Below is a small trained network, with its code and all its weights. Each question gives an input and a class and asks what happens when units are switched off, that is, made to give their printed mean instead of their output.

import numpy as np


def w(rows, s, z=0):
    codes = np.array(rows[::2]) - 128.0
    scale = np.full(codes.shape[1], s)
    scale[-1] = z or s
    return codes * scale


def norm(h):
    return h / np.sqrt((h * h).mean(-1, keepdims=True) + 1e-5)


def f(y):
    return np.maximum(y, 0)


def log_softmax(a):
    a = a - a.max(-1, keepdims=True)
    return a - np.log(np.exp(a).sum(-1, keepdims=True))


def net(x, mask):
    res = np.array(x, float).reshape(1, 6) / 4 @ E
    u = 0
    for l in range(3):
        y = f(norm(res) @ A[l][:, :-1].T + A[l][:, -1])
        res = res + np.where(mask[u : u + 13], y, B[l][:, -1]) @ B[l][:, :-1]
        u += 13
    return log_softmax(norm(res)[-1] @ U[:, :-1].T + U[:, -1])


A, B = {}, {}
E = w([
[148,127,140,126,134,120,120],'x0',
[125,116,119,139,128,125,135],'x1',
[174,125,109,174,97,254,53],'x2',
[250,142,76,55,43,141,232],'x3',
[133,115,126,133,127,123,126],'x4',
[91,124,246,192,11,102,152],'x5',
],0.0056)
A[0] = w([
[110,103,208,150,81,155,144,66],'L0N1',
[179,150,116,175,94,207,72,3],'L0N2',
[124,172,139,134,153,93,161,70],'L0N3',
[176,145,119,205,72,224,82,30],'L0N4',
[182,151,99,83,37,145,156,53],'L0N5',
[136,133,119,130,145,140,132,86],'L0N6',
[217,119,94,49,3,146,185,65],'L0N7',
[104,175,135,128,131,53,195,47],'L0N8',
[181,143,104,167,97,208,98,50],'L0N9',
[132,97,206,160,6,141,169,52],'L0N10',
[132,135,168,146,123,130,139,96],'L0N11',
[107,165,127,132,163,77,162,78],'L0N12',
[159,123,95,101,66,130,150,34],'L0N13',
],0.0063,0.0062)
B[0] = w([
[108,170,60,137,95,108,71,171],'L0N1',
[94,25,137,22,77,175,78,161],'L0N2',
[127,98,143,108,113,141,110,137],'L0N3',
[71,34,147,34,82,183,93,189],'L0N4',
[126,124,188,181,207,160,176,192],'L0N5',
[141,124,132,141,123,117,118,128],'L0N6',
[145,146,190,206,211,164,202,254],'L0N7',
[116,69,156,77,97,134,117,164],'L0N8',
[100,66,132,58,103,160,119,177],'L0N9',
[111,229,2,142,74,46,71,211],'L0N10',
[127,149,115,123,125,116,99,141],'L0N11',
[131,90,141,99,84,170,119,153],'L0N12',
[132,113,146,154,181,127,152,148],'L0N13',
],0.0067,0.0053)
A[1] = w([
[182,132,21,73,208,162,94,32],'L1N1',
[136,145,137,144,80,107,123,60],'L1N2',
[126,97,162,166,71,153,124,105],'L1N3',
[125,126,98,113,146,133,128,61],'L1N4',
[111,94,150,73,123,84,160,32],'L1N5',
[120,119,164,72,133,2,207,75],'L1N6',
[29,97,169,181,165,135,17,127],'L1N7',
[128,112,137,152,141,132,135,96],'L1N8',
[101,144,186,228,191,129,72,2],'L1N9',
[185,89,54,75,195,165,145,74],'L1N10',
[124,89,168,112,128,134,139,106],'L1N11',
[166,168,121,158,127,153,154,78],'L1N12',
[126,116,136,118,127,117,135,59],'L1N13',
],0.0068,0.0046)
B[1] = w([
[62,208,146,178,27,41,73,177],'L1N1',
[127,154,78,128,156,105,92,140],'L1N2',
[94,139,59,106,167,86,116,161],'L1N3',
[139,129,128,132,104,121,125,131],'L1N4',
[108,108,127,99,114,205,91,147],'L1N5',
[133,48,108,70,93,251,64,201],'L1N6',
[251,146,127,141,159,159,253,255],'L1N7',
[128,136,123,146,133,111,131,131],'L1N8',
[198,129,143,144,180,137,230,166],'L1N9',
[88,165,112,190,66,63,79,190],'L1N10',
[106,139,98,137,116,116,110,146],'L1N11',
[141,92,129,148,205,102,143,151],'L1N12',
[129,115,120,129,116,158,121,128],'L1N13',
],0.006,0.0064)
A[2] = w([
[77,25,146,2,141,63,154,88],'L2N1',
[96,230,75,166,79,11,48,74],'L2N2',
[163,146,142,193,181,158,163,67],'L2N3',
[118,121,140,98,139,132,116,75],'L2N4',
[111,166,140,160,62,80,107,36],'L2N5',
[98,139,156,178,207,162,172,2],'L2N6',
[220,188,106,116,110,157,205,27],'L2N7',
[128,165,81,129,203,137,74,98],'L2N8',
[120,176,130,160,54,97,126,32],'L2N9',
[96,185,181,173,8,75,105,29],'L2N10',
[115,136,135,129,134,125,125,69],'L2N11',
[96,57,177,18,119,89,127,83],'L2N12',
[156,105,159,166,59,179,163,90],'L2N13',
],0.0059,0.0028)
B[2] = w([
[134,84,133,83,50,247,69,222],'L2N1',
[118,219,100,149,62,3,61,253],'L2N2',
[117,120,143,103,132,100,192,246],'L2N3',
[129,128,145,130,122,148,108,137],'L2N4',
[128,162,92,115,154,71,87,178],'L2N5',
[182,125,169,159,115,141,199,202],'L2N6',
[125,83,187,175,221,74,175,234],'L2N7',
[82,130,172,119,61,80,141,159],'L2N8',
[115,169,72,122,188,75,95,182],'L2N9',
[108,187,87,86,169,45,62,215],'L2N10',
[121,126,142,127,135,123,124,128],'L2N11',
[146,108,114,89,113,193,56,207],'L2N12',
[99,126,130,90,181,60,102,224],'L2N13',
],0.0055,0.0037)
U = w([
[164,128,156,174,205,117,253,255],'0',
[89,199,91,142,97,16,67,36],'1',
[98,33,131,65,90,204,67,89],'2',
],0.013,0.00094)

Each question gives the input, the list of numbers given to net, and the class t.
The units are the neurons (one row each of A and B). Each row of codes is followed by its name. A weight is (code - 128) times the scale printed after its matrix; where a second scale follows, it is the last column's (A, B and U).
mask holds one flag per neuron, layer by layer. A switched-off neuron (its flag False) gives its mean, the last column of its row in B, instead of its output. The means were averaged over made-up inputs and are rounded, as every weight is.
A unit's drop is (log p(t) with every unit on - log p(t) with that unit switched off) / (log p(t) with every unit on - log p(t) with every unit switched off).
The circuit of an input: a set's keep is (log p(t) with only the set's units on - log p(t) with every unit switched off) / (log p(t) with every unit on - log p(t) with every unit switched off). Starting from the 12 units with the biggest drops (on a tie, the unit counted first), units are removed one at a time, each time the one whose removal leaves the highest keep (on an exact tie, the one counted first), for as long as the keep stays at least 0.8.
circuit, biggest first: the units of the circuit, biggest drop first
k most important neurons: the k neurons with the biggest drops, biggest first
top k neurons in layer l: the k neurons of layer l with the biggest drops, biggest first
drop when u is switched off: that unit's drop, to one decimal
input [-8,-1,-5,-6,8,-2], class 0: circuit, biggest first => (L1N7)
input [8,7,-8,-7,7,-2], class 2: 3 most important neurons => (L0N7 L1N6 L2N1)
input [6,-7,-6,5,1,-5], class 2: top 3 neurons in layer 1 => (L1N6 L1N7 L1N9)
input [1,-3,-1,5,8,-7], class 1: 3 most important neurons => (L1N1 L1N10 L1N7)
input [8,-1,6,1,-3,-6], class 1: 3 most important neurons => (L1N1 L1N10 L1N6)
input [7,-6,-8,6,-7,-1], class 2: 2 most important neurons => (L1N6 L1N7)
input [1,-1,-5,-5,-4,5], class 0: 2 most important neurons => (L1N7 L0N4)
input [1,0,7,1,-6,7], class 1: 2 most important neurons => (L0N10 L1N6)
input [-7,6,-1,-7,8,-7], class 0: 3 most important neurons => (L1N7 L0N10 L1N9)
input [-5,-8,-3,5,-2,-7], class 1: 3 most important neurons => (L1N1 L1N10 L1N7)
input [-3,-1,0,5,-6,8], class 1: 2 most important neurons => (L0N10 L1N7)
input [-2,5,-6,-5,-3,-1], class 2: top 2 neurons in layer 0 => (L0N7 L0N5)
input [5,-7,7,-1,3,8], class 1: 2 most important neurons => (L0N10 L1N6)
input [6,-6,-7,0,0,5], class 2: circuit, biggest first => (L1N6)
input [-6,6,-6,-6,8,-2], class 0: top 3 neurons in layer 0 => (L0N4 L0N9 L0N2)
input [-7,-1,-7,2,-2,6], class 2: top 2 neurons in layer 2 => (L2N1 L2N12)
input [7,-5,5,-6,7,-7], class 1: 4 most important neurons => (L1N1 L0N7 L0N5 L1N10)
input [-8,-1,1,5,3,8], class 1: 2 most important neurons => (L0N10 L1N7)
input [-2,4,3,6,-5,-8], class 1: top 3 neurons in layer 1 => (L1N1 L1N10 L1N7)
input [-8,-2,6,-7,1,-1], class 0: drop when L1N7 is switched off => 0.6
input [-1,-1,-7,-8,-2,-5], class 0: drop when L1N7 is switched off => 0.5
input [5,4,-8,2,4,6], class 2: drop when L0N8 is switched off => 0.1
